Below is a small trained network, with its code and all its weights. Each question gives an input and a class and asks what happens when units are switched off, that is, made to give their printed mean instead of their output.

import numpy as np


def w(rows, s, z=0):
    codes = np.array(rows[::2]) - 128.0
    scale = np.full(codes.shape[1], s)
    scale[-1] = z or s
    return codes * scale


def norm(h):
    return h / np.sqrt((h * h).mean(-1, keepdims=True) + 1e-5)


def f(y):
    return y / 2 * (1 + np.tanh(0.7978845608 * (y + 0.044715 * y**3)))


def log_softmax(a):
    a = a - a.max(-1, keepdims=True)
    return a - np.log(np.exp(a).sum(-1, keepdims=True))


def net(x, mask):
    res = np.array(x, float).reshape(1, 3) / 4 @ E
    u = 0
    for l in range(2):
        y = f(norm(res) @ A[l][:, :-1].T + A[l][:, -1])
        res = res + np.where(mask[u : u + 11], y, B[l][:, -1]) @ B[l][:, :-1]
        u += 11
    return log_softmax(norm(res)[-1] @ U[:, :-1].T + U[:, -1])


A, B = {}, {}
E = w([
[93,131,173,2,36,94],'x0',
[141,126,184,162,21,150],'x1',
[227,131,155,53,155,60],'x2',
],0.0084)
A[0] = w([
[117,145,109,156,108,106,80],'L0N1',
[209,101,58,169,126,114,105],'L0N2',
[124,57,103,186,109,243,100],'L0N3',
[172,109,133,2,189,62,41],'L0N4',
[151,161,196,65,24,52,117],'L0N5',
[141,71,77,65,84,77,3],'L0N6',
[173,112,221,166,68,110,100],'L0N7',
[109,79,152,147,168,145,89],'L0N8',
[131,85,29,166,157,154,62],'L0N9',
[74,117,195,237,37,143,92],'L0N10',
[41,125,101,34,82,178,61],'L0N11',
],0.008,0.0028)
B[0] = w([
[139,110,94,152,154,132,120],'L0N1',
[98,153,216,62,211,107,164],'L0N2',
[137,254,115,163,78,132,190],'L0N3',
[156,186,57,60,89,85,249],'L0N4',
[129,119,87,76,247,209,254],'L0N5',
[146,185,133,88,222,145,151],'L0N6',
[228,109,72,40,147,157,173],'L0N7',
[62,145,105,144,121,62,131],'L0N8',
[62,214,199,109,77,173,178],'L0N9',
[167,66,50,134,49,137,214],'L0N10',
[58,135,191,200,163,81,205],'L0N11',
],0.0075,0.006)
A[1] = w([
[249,159,111,80,120,85,101],'L1N1',
[92,162,152,125,135,122,173],'L1N2',
[135,146,85,105,130,89,103],'L1N3',
[136,195,87,177,122,166,83],'L1N4',
[165,79,90,112,164,92,157],'L1N5',
[181,159,182,148,93,148,68],'L1N6',
[104,155,116,166,160,121,17],'L1N7',
[107,152,154,197,138,104,78],'L1N8',
[199,157,173,88,152,68,254],'L1N9',
[198,132,112,158,154,187,4],'L1N10',
[143,137,127,192,107,177,52],'L1N11',
],0.014,0.0039)
B[1] = w([
[76,166,64,156,6,39,253],'L1N1',
[131,159,128,122,156,71,173],'L1N2',
[46,119,139,114,115,159,168],'L1N3',
[107,119,100,84,167,61,181],'L1N4',
[93,102,132,129,96,150,187],'L1N5',
[58,107,129,73,150,143,135],'L1N6',
[129,141,170,109,155,164,146],'L1N7',
[161,68,192,135,156,160,162],'L1N8',
[168,126,61,170,92,125,254],'L1N9',
[117,128,149,159,151,100,144],'L1N10',
[143,148,109,46,112,113,163],'L1N11',
],0.013,0.0098)
U = w([
[164,49,135,53,108,254,83],'0',
[92,83,215,189,107,133,95],'1',
[189,104,180,145,114,174,2],'2',
[80,165,157,91,216,90,173],'3',
[122,123,31,122,34,106,211],'4',
[218,130,137,222,171,121,92],'5',
[175,111,150,140,133,184,9],'6',
],0.02,0.0066)

Each question gives the input, the list of numbers given to net, and the class t.
The units are the neurons (one row each of A and B). Each row of codes is followed by its name. A weight is (code - 128) times the scale printed after its matrix; where a second scale follows, it is the last column's (A, B and U).
mask holds one flag per neuron, layer by layer. A switched-off neuron (its flag False) gives its mean, the last column of its row in B, instead of its output. The means were averaged over made-up inputs and are rounded, as every weight is.
A unit's drop is (log p(t) with every unit on - log p(t) with that unit switched off) / (log p(t) with every unit on - log p(t) with every unit switched off).
The circuit of an input: a set's keep is (log p(t) with only the set's units on - log p(t) with every unit switched off) / (log p(t) with every unit on - log p(t) with every unit switched off). Starting from the 12 units with the biggest drops (on a tie, the unit counted first), units are removed one at a time, each time the one whose removal leaves the highest keep (on an exact tie, the one counted first), for as long as the keep stays at least 0.8.
circuit, biggest first: the units of the circuit, biggest drop first
k most important neurons: the k neurons with the biggest drops, biggest first
k most important neurons of layer l: the k neurons of layer l with the biggest drops, biggest first
drop when u is switched off: that unit's drop, to one decimal
input [-4,-4,2], class 5: most important neuron of layer 0	[L0N7]
input [7,5,-1], class 0: circuit, biggest first	[L1N1 L0N5]
input [-4,-2,-7], class 3: circuit, biggest first	[L1N1 L1N9]
input [4,-6,-2], class 3: circuit, biggest first	[L0N11 L1N1]
input [-7,2,-5], class 3: 3 most important neurons	[L1N1 L1N9 L1N4]
input [-7,-3,3], class 5: 2 most important neurons of layer 0	[L0N2 L0N5]
input [7,3,-3], class 0: 2 most important neurons	[L1N1 L0N5]
input [-7,2,3], class 3: 2 most important neurons	[L0N9 L1N6]
input [8,8,-5], class 0: 2 most important neurons of layer 1	[L1N1 L1N9]
input [5,3,-2], class 0: drop when L1N1 is switched off	0.6
input [8,-4,-2], class 3: drop when L1N1 is switched off	0.2
input [-7,-2,-4], class 3: drop when L0N6 is switched off	0.0
